Small tables with named rows and columns. After each table, cells are looked up by row and column.

Muf:
cols = Tizate, Zadibo, Meseda, Suli, Mav
Zoda: [32.1, 27.2, 60.5, 19.0, 56.5]
Gapuz: [62.4, 69.6, 7.2, 84.1, 14.3]
Dekine: [62.2, 69.2, 7.6, 84.2, 14.4]
Gil: [55.0, 59.8, 21.6, 67.1, 25.7]
Lal: [62.4, 69.8, 7.1, 84.1, 14.2]
Sikol: [32.6, 27.4, 58.5, 21.8, 54.4]
Fis: [63.2, 69.7, 7.7, 83.4, 14.6]
Deg: [62.8, 69.7, 6.7, 84.8, 13.7]
Rar: [63.7, 70.4, 6.7, 84.4, 13.6]

Tizate of Sikol: 32.6
Mav of Dekine: 14.4
Suli of Fis: 83.4
Mav of Sikol: 54.4
Suli of Sikol: 21.8
Meseda of Fis: 7.7
Tizate of Lal: 62.4
Tizate of Gil: 55.0
Which row has the largest Suli? Deg

Siz:
,Zapuge,Rus,Giv,Dabenoz,Pemor,Nug,Gebu
Rasobe,41,75,77,39,75,75,37
Refo,47,75,76,47,75,74,46
Dum,79,12,12,80,13,13,82
Safuben,40,97,95,38,94,96,38
Lafurar,73,34,35,75,35,35,76
Zakuna,73,35,37,74,36,36,75
Kob,72,15,16,74,17,16,75
Sutukiv,77,26,27,80,27,26,81
Rofeb,38,61,61,36,62,61,35
Felukun,46,64,64,45,63,63,44
Tez,77,21,21,78,22,21,78
Fetose,52,66,65,52,65,64,53

What is the Giv of Felukun in Siz?
64
What is the Zapuge of Rasobe in Siz?
41
What is the Dabenoz of Lafurar in Siz?
75
What is the Gebu of Fetose in Siz?
53
What is the Pemor of Safuben in Siz?
94
What is the Pemor of Sutukiv in Siz?
27
What is the Giv of Zakuna in Siz?
37
What is the Gebu of Lafurar in Siz?
76
What is the Dabenoz of Felukun in Siz?
45
What is the Pemor of Kob in Siz?
17
What is the Gebu of Zakuna in Siz?
75
What is the Pemor of Fetose in Siz?
65
What is the Giv of Sutukiv in Siz?
27
What is the Dabenoz of Kob in Siz?
74
What is the Nug of Refo in Siz?
74
What is the Nug of Fetose in Siz?
64
What is the Pemor of Refo in Siz?
75

Mibago:
	Pilon	Vos	Zik	Duv	Kogogu	Zel	Sataze	Bekane
Dipade	54812	56162	60250	57760	54682	38923	47934	49267
Nupafor	54928	56231	35903	58657	55983	40529	49985	60374
Vide	55044	56161	21482	47731	54111	62100	48954	77536
Kiluzo	54460	58217	71878	56828	54430	64241	49762	68352

Kiluzo, Pilon -> 54460
Nupafor, Sataze -> 49985
Vide, Zel -> 62100
Nupafor, Bekane -> 60374
Kiluzo, Zik -> 71878
Vide, Sataze -> 48954
Dipade, Duv -> 57760

Table Ruri
	Zakobog	Vege	Belame	Fego	Rep	Bis	Gepek	Gazu
Teb	20	51	238	60	86	31	109	44
Tuv	48	50	41	38	66	47	45	64
Dadimi	48	36	166	7	63	21	48	62

Vege of Dadimi is 36
Gazu of Teb is 44
Fego of Dadimi is 7
Rep of Tuv is 66
Gepek of Tuv is 45
Vege of Teb is 51
Gazu of Tuv is 64
Belame of Teb is 238
Bis of Tuv is 47
Belame of Dadimi is 166
Gepek of Teb is 109
Gazu of Dadimi is 62
Bis of Dadimi is 21
Fego of Tuv is 38
Bis of Teb is 31

Garove =
cols = Nazov, Pipob, Zevole, Lal, Zanebo, Vel
Rir: [1.8, 7.2, 4.2, 6.5, 6.8, 6.2]
Vem: [7.2, 1.9, 8.0, 4.7, 5.0, 8.0]
Rof: [3.4, 6.7, 7.8, 2.7, 4.3, 3.2]
Ral: [1.8, 2.9, 6.6, 4.6, 4.5, 2.4]
Pader: [7.1, 6.7, 6.9, 4.1, 6.4, 3.2]
Puz: [6.1, 8.0, 5.8, 4.9, 4.5, 6.4]

Vem, Zanebo: 5.0
Puz, Zevole: 5.8
Ral, Pipob: 2.9
Rir, Zevole: 4.2
Puz, Vel: 6.4
Ral, Lal: 4.6
Ral, Zanebo: 4.5
Vem, Pipob: 1.9
Rof, Pipob: 6.7
Row with the largest Lal: Rir

Mibus =
fields: Laza, Sebab
Guni: [201, 110]
Beb: [103, 144]
Tir: [211, 188]
Fov: [41, 214]

What is the Laza of Fov in Mibus? 41
What is the Sebab of Tir in Mibus? 188
What is the Laza of Guni in Mibus? 201
What is the Laza of Tir in Mibus? 211
What is the Sebab of Guni in Mibus? 110
What is the Sebab of Beb in Mibus? 144
What is the Sebab of Fov in Mibus? 214
What is the Laza of Beb in Mibus? 103
Which row has the largest Laza? Tir

Dibu
columns: Beto, Duv, Pov, Kudip, Teko, Vum, Remu
Vupem: [29.31, 52.51, 66.42, 54.75, 31.11, 50.02, 70.03]
Disemir: [57.93, 48.18, 28.87, 61.89, 61.43, 58.47, 44.70]
Fimipi: [78.03, 55.94, 35.05, 32.09, 50.77, 28.51, 42.93]
Lusite: [33.29, 61.40, 28.31, 58.01, 40.45, 85.18, 36.50]
Kiz: [50.92, 46.76, 51.24, 49.05, 45.41, 48.61, 54.53]
Lazag: [19.72, 56.21, 23.93, 56.93, 52.57, 21.20, 60.15]
Tuf: [24.33, 65.13, 28.42, 53.43, 58.79, 63.29, 24.18]
Meloz: [52.51, 45.28, 49.05, 29.60, 51.15, 28.01, 38.41]
Dunop: [52.79, 44.52, 57.49, 41.13, 42.48, 60.70, 30.84]
Pere: [53.69, 59.82, 48.54, 62.26, 49.16, 47.06, 49.83]
Fesa: [42.65, 46.16, 33.21, 55.28, 56.45, 48.94, 30.89]

Vum of Fesa = 48.94
Duv of Meloz = 45.28
Pov of Meloz = 49.05
Remu of Dunop = 30.84
Kudip of Disemir = 61.89
Duv of Tuf = 65.13
Vum of Meloz = 28.01
Remu of Fesa = 30.89
Kudip of Pere = 62.26
Teko of Pere = 49.16
Remu of Vupem = 70.03
Kudip of Fimipi = 32.09
Beto of Fesa = 42.65
Remu of Fimipi = 42.93
Pov of Lazag = 23.93
Duv of Lazag = 56.21

Milibab.tsv
	Dosav	Vepiba	Zipi	Kufin	Gumin	Paropep	Sotofub
Netazor	-43	-6	-7	-13	-57	0	-37
Fip	25	-11	-56	-55	-20	-43	-36
Mev	23	-13	-55	-54	-21	-43	-36
Vifil	10	-23	-51	-50	-26	-43	-34
Dom	-41	8	4	-6	-71	11	-31
Lun	-7	-34	-45	-42	-32	-41	-34
Vir	29	-8	-57	-56	-19	-43	-37
Gulipe	9	-23	-51	-50	-26	-43	-34
Rar	-32	-30	-30	-27	-42	-27	-43
Gono	-28	-32	-33	-28	-41	-30	-42
Furet	50	7	-64	-62	-11	-43	-40
Vinev	27	-10	-56	-55	-20	-43	-36
Sete	11	-22	-52	-50	-26	-43	-35
Pir	-2	-31	-48	-47	-31	-43	-33

What is the Vepiba of Rar in Milibab? -30
What is the Dosav of Pir in Milibab? -2
What is the Zipi of Vifil in Milibab? -51
What is the Vepiba of Vir in Milibab? -8
What is the Sotofub of Vinev in Milibab? -36
What is the Kufin of Vir in Milibab? -56
What is the Sotofub of Fip in Milibab? -36
What is the Gumin of Mev in Milibab? -21
What is the Zipi of Lun in Milibab? -45
What is the Kufin of Gulipe in Milibab? -50
What is the Kufin of Gono in Milibab? -28

Mol
|  | Nez | Figeze | Pavaz | Lop | Giteto | Nenikur | Lus | Lutisis | Redulaz |
|---|---|---|---|---|---|---|---|---|---|
| Figov | 88 | 156 | 111 | 168 | 189 | 174 | 85 | 63 | 142 |
| Tor | 83 | 76 | 83 | 115 | 148 | 201 | 95 | 147 | 147 |
| Kuzopa | 164 | 138 | 83 | 102 | 72 | 162 | 124 | 115 | 72 |
| Kibes | 48 | 126 | 104 | 163 | 14 | 122 | 159 | 213 | 156 |
| Doz | 80 | 163 | 201 | 181 | 128 | 168 | 100 | 76 | 58 |
| Mut | 89 | 162 | 70 | 62 | 146 | 147 | 177 | 132 | 70 |
| Fub | 47 | 100 | 90 | 184 | 170 | 140 | 23 | 132 | 78 |
| Nif | 187 | 174 | 141 | 70 | 44 | 203 | 124 | 168 | 105 |
| Dapat | 154 | 135 | 55 | 164 | 96 | 211 | 34 | 175 | 131 |
| Bufu | 242 | 234 | 140 | 128 | 136 | 167 | 131 | 82 | 162 |
| Lifuma | 118 | 76 | 60 | 175 | 44 | 217 | 110 | 69 | 119 |
| Nit | 19 | 120 | 143 | 146 | 53 | 163 | 106 | 176 | 62 |
| Sisig | 90 | 123 | 13 | 63 | 194 | 138 | 156 | 202 | 47 |

Nit, Nez: 19
Bufu, Giteto: 136
Lifuma, Pavaz: 60
Sisig, Giteto: 194
Lifuma, Lutisis: 69
Doz, Lus: 100
Nit, Redulaz: 62
Dapat, Nez: 154
Figov, Redulaz: 142
Fub, Nez: 47
Kibes, Lus: 159
Nif, Nenikur: 203
Nif, Pavaz: 141
Lifuma, Figeze: 76
Nit, Figeze: 120
Sisig, Nez: 90
Bufu, Figeze: 234
Doz, Pavaz: 201

